Here is a tiny trained network, its code and every weight. The questions are about switching its units off for an input and a class, where a switched-off unit gives its printed mean instead of its output.

import numpy as np


def w(rows, s, z=0):
    codes = np.array(rows[::2]) - 128.0
    scale = np.full(codes.shape[1], s)
    scale[-1] = z or s
    return codes * scale


def f(y):
    return y / 2 * (1 + np.tanh(0.7978845608 * (y + 0.044715 * y**3)))


def log_softmax(a):
    a = a - a.max(-1, keepdims=True)
    return a - np.log(np.exp(a).sum(-1, keepdims=True))


def net(x, mask):
    res = np.array(x, float).reshape(1, 3) / 4 @ E
    y = f(res @ A[0][:, :-1].T + A[0][:, -1])
    res = res + np.where(mask, y, B[0][:, -1]) @ B[0][:, :-1]
    return log_softmax(res[-1] @ U[:, :-1].T + U[:, -1])


A, B = {}, {}
E = w([
[143,117,167,246,129,149,186,185,197],'x0',
[92,91,136,163,59,117,183,94,101],'x1',
[198,54,180,143,143,60,115,121,157],'x2',
],0.012)
A[0] = w([
[182,124,126,88,144,85,85,122,115,187],'n0',
[204,178,164,147,202,168,88,181,187,49],'n1',
[127,96,172,159,76,122,180,114,135,168],'n2',
[95,230,106,170,164,213,135,157,146,181],'n3',
[121,98,175,215,102,121,186,161,177,141],'n4',
[124,194,46,72,156,145,44,137,88,88],'n5',
[135,150,105,36,163,98,1,82,93,176],'n6',
[133,138,124,132,143,136,132,116,132,252],'n7',
[224,37,182,146,147,42,111,138,158,239],'n8',
[136,209,118,144,176,202,141,171,171,109],'n9',
[93,84,142,118,83,91,126,91,98,131],'n10',
[143,144,111,54,153,102,47,119,105,189],'n11',
[62,230,44,80,118,185,112,132,84,187],'n12',
[198,103,144,129,201,101,97,175,156,172],'n13',
[104,98,89,84,82,84,100,107,91,63],'n14',
[115,95,114,119,94,101,155,56,68,189],'n15',
[196,121,166,159,181,111,98,164,191,65],'n16',
],0.008,0.0033)
B[0] = w([
[156,103,140,52,207,137,107,105,177,179],'n0',
[106,189,207,138,101,93,113,90,85,175],'n1',
[77,129,89,125,125,183,202,172,103,176],'n2',
[109,191,122,203,56,133,204,144,44,198],'n3',
[49,110,60,81,163,219,169,180,149,208],'n4',
[68,141,58,114,124,180,229,228,129,212],'n5',
[66,33,73,32,247,205,142,165,251,249],'n6',
[89,154,128,100,132,134,122,113,132,150],'n7',
[215,160,238,158,111,3,58,36,121,238],'n8',
[95,183,138,170,71,150,188,142,77,174],'n9',
[130,165,133,180,102,113,134,123,86,167],'n10',
[37,30,69,19,218,200,144,190,224,212],'n11',
[122,214,192,227,27,89,191,130,17,242],'n12',
[190,113,221,114,157,60,26,30,163,183],'n13',
[137,106,161,82,169,120,119,77,153,174],'n14',
[138,196,179,149,85,112,112,92,72,189],'n15',
[182,81,150,78,151,110,41,95,176,175],'n16',
],0.0059,0.012)
U = w([
[172,81,95,135,105,96,121,129,142,2],'0',
[167,81,162,93,176,91,1,65,188,151],'1',
[129,192,179,170,30,86,133,91,44,151],'2',
[50,103,4,106,148,210,192,194,155,165],'3',
],0.0096,0.0076)

Each question gives the input, the list of numbers given to net, and the class t.
The units are the neurons (one row each of A and B). Each row of codes is followed by its name. A weight is (code - 128) times the scale printed after its matrix; where a second scale follows, it is the last column's (A, B and U).
mask holds one flag per neuron, in row order. A switched-off neuron (its flag False) gives its mean, the last column of its row in B, instead of its output. The means were averaged over made-up inputs and are rounded, as every weight is.
A unit's drop is (log p(t) with every unit on - log p(t) with that unit switched off) / (log p(t) with every unit on - log p(t) with every unit switched off).
The circuit of an input: a set's keep is (log p(t) with only the set's units on - log p(t) with every unit switched off) / (log p(t) with every unit on - log p(t) with every unit switched off). Starting from the 12 units with the biggest drops (on a tie, the unit counted first), units are removed one at a time, each time the one whose removal leaves the highest keep (on an exact tie, the one counted first), for as long as the keep stays at least 0.8.
circuit, biggest first: the units of the circuit, biggest drop first
most important unit: the unit with the biggest drop
k most important neurons: the k neurons with the biggest drops, biggest first
drop when u is switched off: that unit's drop, to one decimal
input [6,8,4], class 3: circuit, biggest first => (n4)
input [7,6,6], class 1: circuit, biggest first => (n8; n12)
input [-3,2,-7], class 2: 2 most important neurons => (n12; n4)
input [-8,7,3], class 1: 2 most important neurons => (n14; n4)
input [-3,-6,1], class 3: 2 most important neurons => (n5; n8)
input [8,-2,1], class 2: 3 most important neurons => (n6; n11; n9)
input [6,-2,2], class 1: 2 most important neurons => (n12; n16)
input [6,-1,3], class 1: 2 most important neurons => (n12; n16)
input [-6,7,-6], class 2: 2 most important neurons => (n12; n15)
input [2,1,-5], class 2: 2 most important neurons => (n6; n11)
input [4,-7,0], class 1: 3 most important neurons => (n12; n16; n13)
input [-8,8,1], class 3: 2 most important neurons => (n8; n6)
input [1,-3,-3], class 2: drop when n11 is switched off => 0.3
input [8,6,8], class 1: most important unit => n8
input [6,3,7], class 1: drop when n13 is switched off => 0.0
input [-3,3,1], class 1: drop when n4 is switched off => 0.9
